Below is a small trained network, with its code and all its weights. Each question gives an input and a target symbol and asks what happens when units are switched off, that is, made to give their printed mean instead of their output.

import numpy as np


def w(rows, s, z=0):
    codes = np.array(rows[::2]) - 128.0
    scale = np.full(codes.shape[1], s)
    scale[-1] = z or s
    return codes * scale


def f(y):
    return np.maximum(y, 0)


def softmax(a):
    e = np.exp(a - a.max(-1, keepdims=True))
    return e / e.sum(-1, keepdims=True)


def log_softmax(a):
    a = a - a.max(-1, keepdims=True)
    return a - np.log(np.exp(a).sum(-1, keepdims=True))


def net(x, mask):
    ids = ['αγεηθλμπφψω'.index(c) for c in x.split()]
    T = len(ids)
    res = E[ids] + P[:T]
    u = 0
    for l in range(3):
        q, k, v = (res @ M[l].T for M in (Q, K, V))
        z = softmax(np.where(np.tri(T) > 0, q @ k.T / 4**0.5, -1e9)) @ v
        res = res + np.where(mask[u], z, O[l][:, -1]) @ O[l][:, :-1]
        u += 1
        y = f(res @ A[l][:, :-1].T + A[l][:, -1])
        res = res + np.where(mask[u : u + 8], y, B[l][:, -1]) @ B[l][:, :-1]
        u += 8
    return log_softmax(res[-1] @ U[:, :-1].T + U[:, -1])


Q, K, V, O, A, B = {}, {}, {}, {}, {}, {}
E = w([
[80,37,88,82,125],'α',
[207,184,172,124,22],'γ',
[197,108,192,167,132],'ε',
[171,192,189,52,105],'η',
[95,183,223,187,127],'θ',
[163,7,131,110,53],'λ',
[89,172,55,162,137],'μ',
[193,99,177,149,142],'π',
[247,39,219,49,188],'φ',
[163,146,104,189,134],'ψ',
[157,110,127,68,15],'ω',
],0.017)
P = w([
[221,115,132,2,48],'0',
[176,113,125,56,125],'1',
[166,126,125,79,119],'2',
[147,144,128,99,113],'3',
[117,163,121,90,80],'4',
[104,163,134,109,75],'5',
[91,179,143,129,63],'6',
[103,154,129,144,45],'7',
],0.0059)
Q[0] = w([
[81,74,151,110,130],'L0H0',
[96,152,123,113,163],'L0H0',
[102,168,115,116,185],'L0H0',
[106,136,105,62,3],'L0H0',
],0.014)
K[0] = w([
[123,71,166,124,149],'L0H0',
[136,147,67,127,163],'L0H0',
[254,126,83,142,228],'L0H0',
[5,229,111,220,133],'L0H0',
],0.0084)
V[0] = w([
[211,92,25,173,119],'L0H0',
[10,102,254,40,85],'L0H0',
[218,184,150,150,29],'L0H0',
[161,130,61,26,126],'L0H0',
],0.0061)
O[0] = w([
[46,139,200,159,112,128],'L0H0',
[188,152,147,65,255,145],'L0H0',
[97,175,136,183,100,254],'L0H0',
[114,24,98,228,34,209],'L0H0',
],0.0069,0.005)
A[0] = w([
[94,224,178,101,155,93],'L0N0',
[145,177,215,117,67,149],'L0N1',
[207,134,213,108,183,79],'L0N2',
[30,133,137,163,139,38],'L0N3',
[75,218,168,156,88,39],'L0N4',
[39,189,67,121,216,193],'L0N5',
[69,171,169,88,76,255],'L0N6',
[162,152,179,108,254,49],'L0N7',
],0.0068,0.0059)
B[0] = w([
[156,92,64,58,202,159],'L0N0',
[219,2,171,154,80,231],'L0N1',
[100,111,230,32,159,172],'L0N2',
[145,184,160,146,179,134],'L0N3',
[82,168,221,56,101,153],'L0N4',
[129,82,63,220,106,156],'L0N5',
[235,84,41,174,63,254],'L0N6',
[21,137,236,147,61,139],'L0N7',
],0.0051,0.0084)
Q[1] = w([
[24,198,179,96,174],'L1H0',
[229,204,233,184,55],'L1H0',
[95,170,218,122,199],'L1H0',
[141,254,188,59,174],'L1H0',
],0.0068)
K[1] = w([
[99,102,197,101,167],'L1H0',
[173,161,57,141,130],'L1H0',
[148,29,167,82,68],'L1H0',
[165,254,174,36,128],'L1H0',
],0.0075)
V[1] = w([
[104,100,114,32,93],'L1H0',
[74,78,198,135,117],'L1H0',
[201,206,95,127,119],'L1H0',
[254,8,250,210,212],'L1H0',
],0.0055)
O[1] = w([
[167,57,95,137,106,118],'L1H0',
[173,86,98,175,93,34],'L1H0',
[182,143,207,64,69,252],'L1H0',
[206,123,125,253,129,180],'L1H0',
],0.0053,0.0024)
A[1] = w([
[148,119,75,35,125,157],'L1N0',
[125,145,222,53,116,3],'L1N1',
[61,127,2,159,121,108],'L1N2',
[85,132,78,133,158,133],'L1N3',
[24,229,156,223,160,86],'L1N4',
[163,109,150,165,99,160],'L1N5',
[32,168,144,53,126,80],'L1N6',
[101,83,79,153,244,91],'L1N7',
],0.0077,0.0054)
B[1] = w([
[165,120,183,125,95,190],'L1N0',
[84,52,91,168,171,171],'L1N1',
[170,91,231,95,138,178],'L1N2',
[192,70,144,73,51,145],'L1N3',
[109,106,107,41,128,151],'L1N4',
[111,163,72,161,175,254],'L1N5',
[131,108,123,195,171,135],'L1N6',
[255,127,202,64,213,131],'L1N7',
],0.0087,0.0083)
Q[2] = w([
[145,115,135,84,59],'L2H0',
[131,200,159,143,225],'L2H0',
[43,101,88,148,246],'L2H0',
[42,101,112,200,123],'L2H0',
],0.011)
K[2] = w([
[39,168,120,91,201],'L2H0',
[253,105,202,164,144],'L2H0',
[176,52,125,137,161],'L2H0',
[165,54,78,159,125],'L2H0',
],0.012)
V[2] = w([
[89,153,102,127,102],'L2H0',
[172,162,15,108,89],'L2H0',
[154,64,9,100,151],'L2H0',
[63,183,102,197,160],'L2H0',
],0.011)
O[2] = w([
[135,84,111,92,30,91],'L2H0',
[124,148,251,214,154,172],'L2H0',
[51,72,145,161,166,146],'L2H0',
[234,65,106,173,106,8],'L2H0',
],0.012,0.013)
A[2] = w([
[152,142,70,116,72,154],'L2N0',
[80,195,134,84,59,181],'L2N1',
[149,165,64,210,137,164],'L2N2',
[123,76,213,147,66,200],'L2N3',
[51,7,115,145,87,74],'L2N4',
[175,55,134,136,106,155],'L2N5',
[172,102,161,103,187,76],'L2N6',
[122,111,109,77,55,1],'L2N7',
],0.012,0.0055)
B[2] = w([
[70,111,218,72,208,148],'L2N0',
[198,47,188,100,104,247],'L2N1',
[254,50,75,71,53,162],'L2N2',
[40,142,38,118,69,255],'L2N3',
[232,149,176,125,122,180],'L2N4',
[88,178,31,169,175,171],'L2N5',
[33,153,69,71,171,167],'L2N6',
[92,187,78,181,213,169],'L2N7',
],0.0072,0.015)
U = w([
[43,47,74,115,180,85],'α',
[141,157,144,145,75,44],'γ',
[174,86,120,132,147,149],'ε',
[131,187,166,143,147,160],'η',
[147,160,56,52,150,97],'θ',
[100,2,149,197,151,135],'λ',
[105,41,147,70,82,175],'μ',
[138,73,105,134,149,124],'π',
[107,95,96,128,147,111],'φ',
[75,140,30,127,99,177],'ψ',
[27,113,131,163,87,2],'ω',
],0.0086,0.0087)

Each question gives the input, a string of symbols that net reads in full, and the target symbol t.
The units are the heads (4 rows each of Q, K, V and O) and the neurons (one row each of A and B). Each row of codes is followed by its name. A weight is (code - 128) times the scale printed after its matrix; where a second scale follows, it is the last column's (O, A, B and U).
mask holds one flag per unit, layer by layer, with each layer's heads first. A switched-off unit (its flag False) gives its mean, the last column of its rows in O or B, instead of its output. The means were averaged over made-up inputs and are rounded, as every weight is.
A unit's drop is (log p(t) with every unit on - log p(t) with that unit switched off) / (log p(t) with every unit on - log p(t) with every unit switched off).
The circuit of an input: a set's keep is (log p(t) with only the set's units on - log p(t) with every unit switched off) / (log p(t) with every unit on - log p(t) with every unit switched off). Starting from the 12 units with the biggest drops (on a tie, the unit counted first), units are removed one at a time, each time the one whose removal leaves the highest keep (on an exact tie, the one counted first), for as long as the keep stays at least 0.8.
units of the circuit, in order: the units of the circuit, biggest drop first
unit that matters most: the unit with the biggest drop
top k neurons: the k neurons with the biggest drops, biggest first
k most important neurons of layer l: the k neurons of layer l with the biggest drops, biggest first
input φ ε α η φ, target α: units of the circuit, in order => [L2N6 L0N2 L1N1]
input π η ε θ η η ε λ, target θ: unit that matters most => L0H0
input λ η η ω, target ω: units of the circuit, in order => [L2H0 L2N3 L1H0 L0N1]
input μ θ λ α, target θ: units of the circuit, in order => [L2H0 L0H0 L1N7 L0N4]
input λ μ λ μ ε η η α, target μ: top 3 neurons => [L1N2 L1N3 L1N5]
input η η ε φ μ μ η ψ, target μ: 3 most important neurons of layer 0 => [L0N1 L0N2 L0N5]
input θ μ μ ε, target θ: units of the circuit, in order => [L2H0 L0H0]
input μ θ ω, target θ: units of the circuit, in order => [L2H0 L0H0]
input λ α π, target λ: units of the circuit, in order => [L1H0 L2H0]
input λ λ ψ, target λ: units of the circuit, in order => [L2H0 L1H0]
input η η γ η η, target η: units of the circuit, in order => [L2H0 L0H0 L2N3]
input λ γ η λ η η η π, target η: top 4 neurons => [L0N6 L1N1 L2N1 L0N5]
input ψ η η γ ψ η η α, target ψ: 2 most important neurons of layer 2 => [L2N3 L2N5]
input η η μ α η ψ γ, target ψ: units of the circuit, in order => [L0N1 L2H0 L2N3 L2N5]
input γ μ η θ φ η, target θ: top 2 neurons => [L1N2 L0N5]
input η η θ γ θ η γ, target θ: unit that matters most => L2H0
input α α μ π, target α: top 2 neurons => [L0N6 L1N0]
input λ η η ω η ψ, target η: top 2 neurons => [L0N1 L1N1]
input π η η μ φ γ, target μ: top 4 neurons => [L1N2 L2N1 L1N5 L1N3]
input λ μ η π ψ ψ θ η, target θ: units of the circuit, in order => [L2H0]
input μ λ θ, target μ: 2 most important neurons of layer 0 => [L0N1 L0N6]
input ε η μ λ μ μ ε ψ, target μ: top 2 neurons => [L1N2 L0N1]
input π η γ μ α, target μ: top 3 neurons => [L1N2 L1N3 L0N5]
input ω μ λ η φ ψ ψ ω, target ψ: 3 most important neurons of layer 1 => [L1N2 L1N3 L1N0]
